M =
[[115 150 113 113]
 [134 128 133 133]
 [129 130 130 132]
 [123 143 120 118]
 [136 127 134 133]
 [124 144 120 115]
 [137 123 137 138]
 [135 129 133 131]
 [129 137 126 123]
 [117 146 116 117]
 [135 127 134 133]
 [144 112 146 150]
 [139 122 138 138]]
Counting starts at 1.
Read off the entry in row 1 and column 3.
A: 113
The entry in the bottom-left corner: 139
The entry in the top-right corner is 113
The entry in row 3 and column 1 is 129
Read off the entry just right of the smallest entry.
A: 146
Read off the entry just left of 112.
A: 144
Read off the entry in row 1 and column 2.
A: 150
The entry in row 2 and column 2 is 128
Read off the entry just right of 122.
A: 138
The bottom-right entry: 138
Read off the top-left entry.
A: 115
Read off the entry at row 2, column 3.
A: 133
The entry at row 2, column 1 -> 134
The entry directly below the smallest entry -> 122

x =
[[129 128 129 127 128 129 128 129 128 128]
 [146 105 128 115 140 156 101 157 109 138]]
The entry in the bottom-left corner: 146
The second entry on the diagonal from the top-right corner -> 109
The entry in the top-right corner: 128
Give the entry in the bottom-right corner.
Answer: 138
Give the entry directly above the largest entry.
Answer: 129
The bottom entry of the column that holds the largest entry: 157
The entry directly below 127: 115

A =
[[129 139 145 123 109 148 145 131 124 124 150 135 140 134]
 [129 140 145 122 111 149 146 130 125 121 150 130 143 136]
 [125 141 141 122 109 147 144 130 124 123 154 134 143 130]
 [123 138 143 123 111 147 146 133 126 120 153 136 142 132]
 [129 142 142 120 110 146 147 127 124 123 148 133 136 135]
 [124 138 143 121 109 149 142 131 128 124 151 134 145 133]
 [127 138 147 121 109 144 145 129 121 123 147 130 139 136]
 [126 135 143 118 111 145 143 128 128 126 152 130 140 133]
 [127 131 144 120 110 148 146 132 121 120 146 136 145 132]
 [121 149 136 122 109 142 141 133 129 135 155 144 144 140]
 [126 141 140 123 111 149 144 129 124 122 155 134 144 128]
 [129 144 144 127 108 150 145 129 124 123 147 132 145 133]
 [131 142 142 117 114 145 148 126 125 124 148 134 144 136]
 [126 140 145 121 107 145 142 131 126 128 154 132 142 137]
 [126 138 147 121 111 144 144 129 122 123 145 132 142 135]
 [126 138 147 122 108 146 145 128 122 122 146 129 140 136]]
Indices start at 1.
The entry in row 2 and column 1 -> 129
What is the entry in row 1 and column 3?
A: 145
The top entry of the column that holds the smallest entry: 109
The entry in the top-left corner -> 129
What is the entry in row 1 and column 2?
A: 139
What is the entry in row 3 and column 1?
A: 125
The bottom-left entry is 126
The bottom entry of the column that holds the smallest entry -> 108
The entry just left of the smallest entry is 121
What is the entry at row 3, column 2?
A: 141
The entry in the bottom-right corner -> 136
What is the entry just right of the smallest entry?
A: 145
The top-right entry: 134
The entry at row 3, column 3 -> 141
What is the entry in row 2 and column 3?
A: 145
The entry in row 2 and column 2 is 140
The entry just left of 117 is 142
The minimum -> 107

Read these off the matrix that follows.
1) Read off the last entry of the largest entry's row.
2) Read off the entry just left of the smallest entry.
3) Read off the first entry in reading order.
4) Read off the top-right entry.
5) Read off the 3rd entry from the end, reading row by row.
6) Read off the largest entry in the last row.
7) Read off the largest entry.
8) Read off the last entry, reading row by row.
[[126 131 126 130 129 128 129 129 123 127 128 131 105 130 129 128]
 [131 135 132 134 131 128 134 132 125 133 127 134 105 130 130 129]
 [126 130 129 129 127 127 129 131 123 128 128 129 105 129 128 131]
 [117 102 114 121 125 125 110 122 142 129 120 113 105 133 129 124]
 [127 117 119 111 117 125 111 118 126 123 122 116 105 129 135 120]
 [128 125 124 122 124 126 122 127 127 123 122 121 105 123 130 128]]
1) 124
2) 117
3) 126
4) 128
5) 123
6) 130
7) 142
8) 128
